Here is a tiny trained network, its code and every weight. The questions are about switching its units off for an input and a target symbol, where a switched-off unit gives its printed mean instead of its output.

import numpy as np


def w(rows, s, z=0):
    codes = np.array(rows[::2]) - 128.0
    scale = np.full(codes.shape[1], s)
    scale[-1] = z or s
    return codes * scale


def f(y):
    return np.maximum(y, 0)


def softmax(a):
    e = np.exp(a - a.max(-1, keepdims=True))
    return e / e.sum(-1, keepdims=True)


def log_softmax(a):
    a = a - a.max(-1, keepdims=True)
    return a - np.log(np.exp(a).sum(-1, keepdims=True))


def net(x, mask):
    ids = ['αβεημπσψω'.index(c) for c in x.split()]
    T = len(ids)
    res = E[ids] + P[:T]
    q, k, v = (res @ M[0].T for M in (Q, K, V))
    z = softmax(np.where(np.tri(T) > 0, q @ k.T / 4**0.5, -1e9)) @ v
    res = res + np.where(mask[0], z, O[0][:, -1]) @ O[0][:, :-1]
    y = f(res @ A[0][:, :-1].T + A[0][:, -1])
    res = res + np.where(mask[1:9], y, B[0][:, -1]) @ B[0][:, :-1]
    return log_softmax(res[-1] @ U[:, :-1].T + U[:, -1])


Q, K, V, O, A, B = {}, {}, {}, {}, {}, {}
E = w([
[141,88,99,215,141],'α',
[81,158,194,104,110],'β',
[88,40,150,64,145],'ε',
[249,160,97,157,192],'η',
[190,112,159,178,161],'μ',
[152,149,153,103,116],'π',
[93,51,238,222,155],'σ',
[133,198,35,72,151],'ψ',
[93,140,81,23,136],'ω',
],0.017)
P = w([
[222,115,82,59,35],'0',
[225,101,154,103,151],'1',
[209,105,159,39,115],'2',
[143,94,83,150,211],'3',
[140,113,120,60,182],'4',
[127,87,120,126,242],'5',
[92,94,113,100,214],'6',
[87,107,111,132,254],'7',
[71,123,138,85,238],'8',
[72,112,98,111,238],'9',
[95,88,116,85,224],'10',
],0.0061)
Q[0] = w([
[64,218,219,75,187],'H1',
[121,42,2,132,224],'H1',
[111,208,154,245,18],'H1',
[140,176,88,194,13],'H1',
],0.0082)
K[0] = w([
[76,148,212,196,152],'H1',
[32,191,229,203,210],'H1',
[250,84,1,145,146],'H1',
[222,90,199,118,126],'H1',
],0.008)
V[0] = w([
[24,153,151,126,65],'H1',
[115,89,110,226,154],'H1',
[109,53,138,152,146],'H1',
[114,75,3,113,119],'H1',
],0.013)
O[0] = w([
[88,99,1,51,115,136],'H1',
[96,211,140,47,71,3],'H1',
[254,72,206,57,100,174],'H1',
[137,152,207,46,185,45],'H1',
],0.0093,0.0044)
A[0] = w([
[59,97,124,76,101,59],'N1',
[123,151,96,99,86,61],'N2',
[73,171,34,99,103,106],'N3',
[210,9,147,126,180,58],'N4',
[210,169,99,58,179,148],'N5',
[148,137,134,184,172,169],'N6',
[215,215,54,126,146,169],'N7',
[124,65,146,88,190,252],'N8',
],0.012,0.0039)
B[0] = w([
[108,83,144,72,109,162],'N1',
[204,162,128,208,103,151],'N2',
[135,104,156,139,189,194],'N3',
[169,120,43,40,143,249],'N4',
[48,159,201,170,136,198],'N5',
[53,100,114,200,134,185],'N6',
[77,1,211,97,128,181],'N7',
[154,254,69,129,107,240],'N8',
],0.007,0.014)
U = w([
[170,155,163,141,128,158],'α',
[8,4,49,98,113,153],'β',
[223,119,107,87,164,43],'ε',
[153,88,178,168,241,3],'η',
[188,108,140,181,125,114],'μ',
[134,117,87,209,99,220],'π',
[149,1,154,49,57,132],'σ',
[31,125,150,138,212,28],'ψ',
[104,236,52,155,162,204],'ω',
],0.0065,0.0041)

Each question gives the input, a string of symbols that net reads in full, and the target symbol t.
The units are the heads (4 rows each of Q, K, V and O) and the neurons (one row each of A and B). Each row of codes is followed by its name. A weight is (code - 128) times the scale printed after its matrix; where a second scale follows, it is the last column's (O, A, B and U).
mask holds one flag per unit, heads first, then neurons. A switched-off unit (its flag False) gives its mean, the last column of its rows in O or B, instead of its output. The means were averaged over made-up inputs and are rounded, as every weight is.
A unit's drop is (log p(t) with every unit on - log p(t) with that unit switched off) / (log p(t) with every unit on - log p(t) with every unit switched off).
The circuit of an input: a set's keep is (log p(t) with only the set's units on - log p(t) with every unit switched off) / (log p(t) with every unit on - log p(t) with every unit switched off). Starting from all 9 units, units are removed one at a time, each time the one whose removal leaves the highest keep (on an exact tie, the one counted first), for as long as the keep stays at least 0.8.
circuit, biggest first: the units of the circuit, biggest drop first
unit that matters most: the unit with the biggest drop
k most important neurons: the k neurons with the biggest drops, biggest first
drop when u is switched off: that unit's drop, to one decimal
input α α σ μ π σ α μ, target σ: circuit, biggest first : H1, N8
input ω η ω ε ε ω ψ μ α η, target η: circuit, biggest first : N7, H1
input π α ω ψ α π ω ε ω, target ω: 4 most important neurons : N8, N7, N5, N3
input ψ α β σ μ ω ψ π ω, target σ: 2 most important neurons : N1, N8
input α η ε ω α ψ, target ψ: unit that matters most : N5
input ω ω ω σ, target ω: circuit, biggest first : N8, H1, N7, N4
input σ ω ω β π β ψ μ, target β: circuit, biggest first : H1, N6, N8
input π η π ψ β ω ψ, target β: circuit, biggest first : H1, N7
input ω σ α β ω π ε β α ω η, target β: circuit, biggest first : N7, H1
input π β β β, target β: 3 most important neurons : N8, N2, N5
input ε η α μ σ π σ ψ β, target σ: 2 most important neurons : N8, N5
input σ α β ω σ ε, target σ: circuit, biggest first : H1, N6
input μ ω ω σ ω ω ω β σ ε ω, target σ: circuit, biggest first : H1, N1
input ε π ω μ π ε, target ε: most important neuron : N4
input β β ω σ, target β: circuit, biggest first : H1, N4
input ψ ω ω σ, target ω: 2 most important neurons : N8, N7
input π α α α π η α ω, target ω: 3 most important neurons : N8, N7, N3
input ε ω α, target ε: circuit, biggest first : N4, H1
input ψ β ε ψ ω μ ψ σ σ μ π, target σ: 3 most important neurons : N8, N6, N3
input ε π β ε ω ω μ, target ω: 2 most important neurons : N7, N8
input η α σ μ σ ε α ω ε, target σ: most important neuron : N1
input β μ β β β, target β: drop when N7 is switched off : -0.2
